Below is a small trained network, with its code and all its weights. Each question gives an input and a target symbol and asks what happens when units are switched off, that is, made to give their printed mean instead of their output.

import numpy as np


def w(rows, s, z=0):
    codes = np.array(rows[::2]) - 128.0
    scale = np.full(codes.shape[1], s)
    scale[-1] = z or s
    return codes * scale


def norm(h):
    return h / np.sqrt((h * h).mean(-1, keepdims=True) + 1e-5)


def f(y):
    return y / 2 * (1 + np.tanh(0.7978845608 * (y + 0.044715 * y**3)))


def softmax(a):
    e = np.exp(a - a.max(-1, keepdims=True))
    return e / e.sum(-1, keepdims=True)


def log_softmax(a):
    a = a - a.max(-1, keepdims=True)
    return a - np.log(np.exp(a).sum(-1, keepdims=True))


def net(x, mask):
    ids = ['ΞΣαδηλπω'.index(c) for c in x.split()]
    T = len(ids)
    res = E[ids] + P[:T]
    r = norm(res)
    for j in range(3):
        rows = slice(4 * j, 4 * j + 4)
        q, k, v = (r @ M[0][rows].T for M in (Q, K, V))
        z = softmax(np.where(np.tri(T) > 0, q @ k.T / 4**0.5, -1e9)) @ v
        o = O[0][rows]
        res = res + np.where(mask[j], z, o[:, -1]) @ o[:, :-1]
    y = f(norm(res) @ A[0][:, :-1].T + A[0][:, -1])
    res = res + np.where(mask[3:19], y, B[0][:, -1]) @ B[0][:, :-1]
    return log_softmax(norm(res)[-1] @ U[:, :-1].T + U[:, -1])


Q, K, V, O, A, B = {}, {}, {}, {}, {}, {}
E = w([
[118,145,125,159,113,25,216],'Ξ',
[78,91,186,168,11,3,101],'Σ',
[137,140,104,167,185,41,102],'α',
[151,120,134,70,150,38,177],'δ',
[163,81,191,194,117,60,174],'η',
[114,163,63,95,66,101,118],'λ',
[175,72,144,85,92,112,107],'π',
[219,106,94,167,92,72,207],'ω',
],0.0034)
P = w([
[92,169,156,115,159,222,87],'0',
[88,73,78,139,126,164,112],'1',
[121,80,79,142,111,144,117],'2',
[137,92,83,135,109,141,117],'3',
[152,103,90,131,110,133,120],'4',
[160,117,98,129,112,132,116],'5',
[177,134,102,124,115,125,115],'6',
[189,142,105,125,109,125,116],'7',
[198,158,115,121,110,129,116],'8',
[212,165,115,125,107,126,110],'9',
[237,172,112,128,108,125,114],'10',
[240,182,113,129,95,129,110],'11',
[253,183,110,127,90,122,114],'12',
],0.0032)
Q[0] = w([
[2,104,137,108,103,85,116],'head 1',
[59,152,151,143,115,162,130],'head 1',
[20,72,187,122,112,94,76],'head 1',
[60,45,94,120,206,171,192],'head 1',
[64,81,172,164,160,144,94],'head 2',
[59,89,185,118,165,226,135],'head 2',
[24,133,188,107,190,221,127],'head 2',
[41,181,154,123,166,202,172],'head 2',
[81,109,175,94,146,200,163],'head 3',
[210,184,118,141,67,99,114],'head 3',
[178,183,158,122,105,98,171],'head 3',
[210,142,145,118,71,112,106],'head 3',
],0.0057)
K[0] = w([
[213,66,28,180,139,98,197],'head 1',
[123,75,81,124,177,99,137],'head 1',
[209,75,1,119,121,136,192],'head 1',
[101,56,77,153,62,55,95],'head 1',
[123,143,85,108,103,65,135],'head 2',
[103,106,114,98,97,56,87],'head 2',
[82,86,108,84,122,63,97],'head 2',
[46,100,110,100,135,65,94],'head 2',
[109,72,116,201,116,88,123],'head 3',
[87,233,161,73,175,146,97],'head 3',
[86,172,167,92,149,169,75],'head 3',
[91,216,115,133,202,160,113],'head 3',
],0.0059)
V[0] = w([
[56,43,202,65,123,132,122],'head 1',
[223,165,129,70,107,197,36],'head 1',
[27,128,32,65,123,92,87],'head 1',
[9,152,203,159,69,136,37],'head 1',
[225,177,28,88,113,143,168],'head 2',
[65,159,45,88,99,131,72],'head 2',
[110,121,115,132,61,121,99],'head 2',
[10,126,211,122,186,109,70],'head 2',
[82,173,190,111,234,112,182],'head 3',
[117,115,151,140,53,199,254],'head 3',
[151,86,190,29,168,148,165],'head 3',
[212,96,182,235,165,70,141],'head 3',
],0.0031)
O[0] = w([
[144,105,252,110,44,88,63,138],'head 1',
[80,43,79,81,147,156,69,99],'head 1',
[111,252,124,54,110,107,55,141],'head 1',
[7,123,189,171,40,64,85,148],'head 1',
[52,56,44,79,101,80,206,207],'head 2',
[145,165,112,98,143,59,117,64],'head 2',
[159,138,129,87,216,104,179,127],'head 2',
[247,230,187,133,120,105,49,3],'head 2',
[155,124,48,203,136,21,187,140],'head 3',
[150,193,165,59,58,154,236,114],'head 3',
[251,34,120,78,93,119,137,131],'head 3',
[22,63,194,99,210,30,186,106],'head 3',
],0.0026,0.003)
A[0] = w([
[38,139,131,124,228,172,125,3],'neuron 1',
[125,201,72,85,117,225,103,206],'neuron 2',
[175,99,183,165,102,83,121,145],'neuron 3',
[56,158,188,112,113,112,152,183],'neuron 4',
[157,152,124,186,141,109,60,172],'neuron 5',
[1,88,124,94,140,178,210,144],'neuron 6',
[161,98,100,142,162,129,111,112],'neuron 7',
[151,227,224,99,149,110,56,165],'neuron 8',
[142,38,141,72,129,177,20,149],'neuron 9',
[90,220,96,224,170,107,144,144],'neuron 10',
[133,81,161,251,89,135,158,239],'neuron 11',
[102,153,27,139,73,127,102,217],'neuron 12',
[140,193,123,143,102,115,252,76],'neuron 13',
[182,93,123,104,88,142,168,112],'neuron 14',
[145,149,95,54,153,101,96,100],'neuron 15',
[118,152,198,12,208,84,142,163],'neuron 16',
],0.0042,0.0011)
B[0] = w([
[76,100,134,170,60,159,207,85],'neuron 1',
[180,137,164,178,146,165,181,120],'neuron 2',
[127,101,140,151,165,176,136,205],'neuron 3',
[235,127,116,117,125,114,113,137],'neuron 4',
[89,143,141,134,112,135,189,150],'neuron 5',
[157,173,141,220,1,118,129,185],'neuron 6',
[87,137,169,150,130,107,132,137],'neuron 7',
[119,58,13,125,121,121,177,134],'neuron 8',
[41,97,143,65,164,92,143,148],'neuron 9',
[90,115,153,69,137,112,155,151],'neuron 10',
[155,197,150,110,182,188,121,251],'neuron 11',
[138,178,161,133,176,197,86,240],'neuron 12',
[104,97,137,21,112,116,101,205],'neuron 13',
[63,125,169,104,131,122,106,195],'neuron 14',
[141,80,113,188,108,167,108,133],'neuron 15',
[220,123,86,214,110,179,103,107],'neuron 16',
],0.0036,0.0026)
U = w([
[124,205,146,28,151,83,193,7],'Ξ',
[123,164,198,194,36,61,49,199],'Σ',
[65,150,73,201,224,89,103,157],'α',
[253,73,55,145,142,116,102,101],'δ',
[164,118,225,177,190,192,165,237],'η',
[123,208,77,110,123,220,70,205],'λ',
[72,33,160,49,153,171,63,58],'π',
[66,75,90,187,77,198,231,56],'ω',
],0.0054,0.0011)

Each question gives the input, a string of symbols that net reads in full, and the target symbol t.
The units are the heads (4 rows each of Q, K, V and O) and the neurons (one row each of A and B). Each row of codes is followed by its name. A weight is (code - 128) times the scale printed after its matrix; where a second scale follows, it is the last column's (O, A, B and U).
mask holds one flag per unit, heads first, then neurons. A switched-off unit (its flag False) gives its mean, the last column of its rows in O or B, instead of its output. The means were averaged over made-up inputs and are rounded, as every weight is.
A unit's drop is (log p(t) with every unit on - log p(t) with that unit switched off) / (log p(t) with every unit on - log p(t) with every unit switched off).
The circuit of an input: a set's keep is (log p(t) with only the set's units on - log p(t) with every unit switched off) / (log p(t) with every unit on - log p(t) with every unit switched off). Starting from the 12 units with the biggest drops (on a tie, the unit counted first), units are removed one at a time, each time the one whose removal leaves the highest keep (on an exact tie, the one counted first), for as long as the keep stays at least 0.8.
units of the circuit, in order: the units of the circuit, biggest drop first
unit that matters most: the unit with the biggest drop
top k neurons: the k neurons with the biggest drops, biggest first
which heads matter: for each layer, one digit per head in row order, 1 if its drop is at least 0.15 and else 0, layers parted by /
input π Σ ω Σ δ ω Ξ η δ ω Σ δ π, target π: which heads matter => 000
input ω Ξ η λ π λ Ξ Ξ π π, target ω: which heads matter => 110
input η π ω Σ, target η: unit that matters most => head 2
input Σ Ξ π η, target η: which heads matter => 010
input Σ Ξ ω π, target Σ: units of the circuit, in order => neuron 6; head 3; head 1
input α δ π λ ω η π, target α: units of the circuit, in order => head 3; neuron 13
input η ω ω Σ π Ξ λ Σ η Ξ Ξ Ξ ω, target η: top 2 neurons => neuron 11; neuron 3
input η Ξ η Ξ Σ Σ π α λ ω, target η: units of the circuit, in order => head 1; neuron 11; head 3
input ω λ π η λ, target ω: units of the circuit, in order => head 2; neuron 6
input π λ Σ ω, target π: top 2 neurons => neuron 9; neuron 6
input η η Ξ λ π ω δ, target η: which heads matter => 110
input ω Σ Σ α, target ω: which heads matter => 010
input η Σ Ξ Σ δ Ξ α λ α δ Ξ ω Σ, target η: top 2 neurons => neuron 11; neuron 3
input π η Σ π α Ξ δ π Σ, target π: which heads matter => 101
input α Σ Ξ α Σ λ ω Σ π α Σ, target α: which heads matter => 101
input Ξ Σ η, target η: top neuron => neuron 11
input λ Σ π Σ π α π ω Ξ λ α δ, target λ: which heads matter => 101
input η δ δ Σ ω δ δ π η π, target η: which heads matter => 110
input α η δ λ α Ξ η Σ ω Σ δ α, target α: which heads matter => 001
input λ ω δ π η ω Σ π δ ω, target λ: top neuron => neuron 12
input Ξ Σ α α Ξ Σ ω η, target Ξ: units of the circuit, in order => head 3; neuron 13; neuron 11
input Σ Ξ η α δ, target δ: which heads matter => 010
input Σ δ Σ Ξ, target Ξ: units of the circuit, in order => head 2; neuron 13
input λ λ λ ω δ η δ Ξ δ Ξ, target λ: which heads matter => 101
input Ξ δ ω α ω η ω δ π ω π η ω, target Ξ: which heads matter => 000
input π η ω Σ, target π: top 2 neurons => neuron 2; neuron 14
input λ Σ δ Ξ ω η η, target λ: which heads matter => 001
input Σ δ λ η π ω Σ π α, target Σ: units of the circuit, in order => head 1
